-2.2 -2.5  9.2 -2.2  0.3  3.0 -4.5 -0.7 -1.7  1.7  6.6  5.7 44.5
 2.0 -1.3  0.4  1.2 30.1 61.9 60.5 57.8 60.3 64.2 63.2 60.8 54.1
 0.6 -1.4  4.5 -5.3  0.2  3.3  0.6  0.0 12.3 53.0 61.7 58.4 57.2
 2.9 -3.4  0.8 -0.6  2.3  5.6 34.8 57.2 63.3 63.8 61.3 59.5 56.3
-1.5 -2.3  6.8 -3.4  0.7  6.4 -3.1 -2.3 -0.3  8.0 48.3 58.5 58.0
->
 2.0 -1.3  0.4  1.2 30.1 61.9 60.5 57.8 60.3 64.2 63.2 60.8 54.1
 2.9 -3.4  0.8 -0.6  2.3  5.6 34.8 57.2 63.3 63.8 61.3 59.5 56.3
 0.6 -1.4  4.5 -5.3  0.2  3.3  0.6  0.0 12.3 53.0 61.7 58.4 57.2
-1.5 -2.3  6.8 -3.4  0.7  6.4 -3.1 -2.3 -0.3  8.0 48.3 58.5 58.0
-2.2 -2.5  9.2 -2.2  0.3  3.0 -4.5 -0.7 -1.7  1.7  6.6  5.7 44.5

  7.4 -24.1  26.0  18.8 -53.0  21.8  34.5  70.1 -16.2
 -7.0  20.2  -5.9  -6.6  34.6 -20.7 -20.9 -40.6  17.2
->
 -7.0  20.2  -5.9  -6.6  34.6 -20.7 -20.9 -40.6  17.2
  7.4 -24.1  26.0  18.8 -53.0  21.8  34.5  70.1 -16.2

  5.9 -11.0   3.8  17.6 -10.1 -10.5  17.0 -10.1
 -8.5   5.6   4.9 -15.2  -5.2  -6.9  -5.2  -2.1
  5.3   1.9  -8.4  15.2 -17.3  -1.8  18.4 -24.7
 -8.9  -2.0  16.1 -13.3  -5.0 -18.9  -1.8   4.7
 16.5   8.0 -35.7  25.5  19.4  48.4  -8.9  -1.5
  8.5  10.9 -23.7   8.1  18.6  36.9 -15.2   6.2
 -9.5  -3.7  19.6 -15.5 -17.2 -30.1   8.8  -5.8
  4.5   3.8 -16.3  18.7 -10.6   9.8  10.1 -22.4
  9.6  11.5 -25.4   5.8  21.1  39.8 -17.0   8.1
 16.6  11.1 -35.4  18.1  27.9  54.1 -17.9   8.7
  4.9 -11.6   4.7  12.9 -14.9 -15.7  21.2 -14.6
 -8.5  12.3   1.3 -27.0  11.3   5.9 -20.0  15.6
->
 16.5   8.0 -35.7  25.5  19.4  48.4  -8.9  -1.5
 16.6  11.1 -35.4  18.1  27.9  54.1 -17.9   8.7
  9.6  11.5 -25.4   5.8  21.1  39.8 -17.0   8.1
  8.5  10.9 -23.7   8.1  18.6  36.9 -15.2   6.2
  4.5   3.8 -16.3  18.7 -10.6   9.8  10.1 -22.4
  5.3   1.9  -8.4  15.2 -17.3  -1.8  18.4 -24.7
 -8.5  12.3   1.3 -27.0  11.3   5.9 -20.0  15.6
  5.9 -11.0   3.8  17.6 -10.1 -10.5  17.0 -10.1
  4.9 -11.6   4.7  12.9 -14.9 -15.7  21.2 -14.6
 -8.5   5.6   4.9 -15.2  -5.2  -6.9  -5.2  -2.1
 -8.9  -2.0  16.1 -13.3  -5.0 -18.9  -1.8   4.7
 -9.5  -3.7  19.6 -15.5 -17.2 -30.1   8.8  -5.8

-10.5  -1.1  16.2 -13.7 -69.9  -4.1 -10.2 -25.3 -12.7   9.2  27.4  -0.5
 -3.7   0.8 -15.4 -37.3  50.7 -23.5  14.5  46.1  35.2  -4.2  -7.9 -38.0
 17.9   4.6 -11.3  48.1  67.3  29.2   5.0   0.3  -8.2  -6.6 -34.6  32.5
 -0.1 -16.2   6.4  24.4 -66.6 -20.4 -13.6 -29.0 -19.7  -8.6   7.6   6.4
-12.4   8.7  20.7 -20.3 -60.6  14.1  -8.7 -27.0 -14.8  16.0  31.1   6.3
-18.0  12.6   4.2 -67.9  -1.3  -6.1   7.4  25.2  26.2  16.7  26.1 -34.2
->
 -3.7   0.8 -15.4 -37.3  50.7 -23.5  14.5  46.1  35.2  -4.2  -7.9 -38.0
 17.9   4.6 -11.3  48.1  67.3  29.2   5.0   0.3  -8.2  -6.6 -34.6  32.5
-18.0  12.6   4.2 -67.9  -1.3  -6.1   7.4  25.2  26.2  16.7  26.1 -34.2
 -0.1 -16.2   6.4  24.4 -66.6 -20.4 -13.6 -29.0 -19.7  -8.6   7.6   6.4
-10.5  -1.1  16.2 -13.7 -69.9  -4.1 -10.2 -25.3 -12.7   9.2  27.4  -0.5
-12.4   8.7  20.7 -20.3 -60.6  14.1  -8.7 -27.0 -14.8  16.0  31.1   6.3

  7.0  11.3  -6.7   6.0   4.9  31.1   2.2  28.9  15.5 -13.9  -6.9  -7.2   1.1
 -9.1   0.8 -39.8 -17.7  -6.0  20.6   1.6  -3.2  16.1  15.4 -11.0 -23.1  15.9
  2.1  23.6 -22.5  14.3  10.3  50.5  10.3 -11.5  -8.4   3.2 -11.2  -9.2  -9.1
 16.1  10.7 -27.3 -21.5  -5.9  56.9  -9.4   3.1  -9.1   9.4 -14.5  19.9  -6.2
  7.1  -8.0   0.8   6.0 -17.2  65.3   1.7  10.7  -0.7   5.5 -20.0  -3.2  -8.0
-38.8 -20.1 -35.2  11.7  -8.9  -2.5 -15.0  22.2 -17.1   3.4  18.2  -9.1   5.2
 16.5  -2.6   0.3  16.4   1.7 -10.8   2.4   7.5 -15.2  -6.1  20.7 -18.1  -3.0
->
 -9.1   0.8 -39.8 -17.7  -6.0  20.6   1.6  -3.2  16.1  15.4 -11.0 -23.1  15.9
-38.8 -20.1 -35.2  11.7  -8.9  -2.5 -15.0  22.2 -17.1   3.4  18.2  -9.1   5.2
 16.1  10.7 -27.3 -21.5  -5.9  56.9  -9.4   3.1  -9.1   9.4 -14.5  19.9  -6.2
  2.1  23.6 -22.5  14.3  10.3  50.5  10.3 -11.5  -8.4   3.2 -11.2  -9.2  -9.1
  7.0  11.3  -6.7   6.0   4.9  31.1   2.2  28.9  15.5 -13.9  -6.9  -7.2   1.1
 16.5  -2.6   0.3  16.4   1.7 -10.8   2.4   7.5 -15.2  -6.1  20.7 -18.1  -3.0
  7.1  -8.0   0.8   6.0 -17.2  65.3   1.7  10.7  -0.7   5.5 -20.0  -3.2  -8.0

 45.1 -52.0  21.4 -15.6  19.1 -60.0  38.2 -52.8  57.2   3.7   1.2  42.0   2.4 -13.0 -30.3
  9.8 -27.1 -68.0  43.4  36.1   6.1 -15.7   7.5   6.1 -41.6   2.6 -48.2 -36.0  18.3  -5.6
 -3.8  39.8 -45.6  16.7   0.6 -10.7 -45.6  50.6  65.6  -6.7  16.7 -58.5 -18.8  22.1 -29.9
 41.7  29.7  34.9 -62.3  10.6 -14.2  71.9 -50.5 -11.5  26.6 -43.2  37.7  30.2  21.9  51.7
-27.4 -43.2 -38.5  59.7  55.9 -41.0  22.0 -20.8   7.2 -29.5  49.7  17.6 -28.2 -11.9  46.5
-24.4  65.4  -5.6  -2.9  -7.0 -37.4 -55.4  57.9  70.1 -16.6  18.1 -41.9 -13.2  12.6 -22.2
->
  9.8 -27.1 -68.0  43.4  36.1   6.1 -15.7   7.5   6.1 -41.6   2.6 -48.2 -36.0  18.3  -5.6
 -3.8  39.8 -45.6  16.7   0.6 -10.7 -45.6  50.6  65.6  -6.7  16.7 -58.5 -18.8  22.1 -29.9
-27.4 -43.2 -38.5  59.7  55.9 -41.0  22.0 -20.8   7.2 -29.5  49.7  17.6 -28.2 -11.9  46.5
-24.4  65.4  -5.6  -2.9  -7.0 -37.4 -55.4  57.9  70.1 -16.6  18.1 -41.9 -13.2  12.6 -22.2
 45.1 -52.0  21.4 -15.6  19.1 -60.0  38.2 -52.8  57.2   3.7   1.2  42.0   2.4 -13.0 -30.3
 41.7  29.7  34.9 -62.3  10.6 -14.2  71.9 -50.5 -11.5  26.6 -43.2  37.7  30.2  21.9  51.7
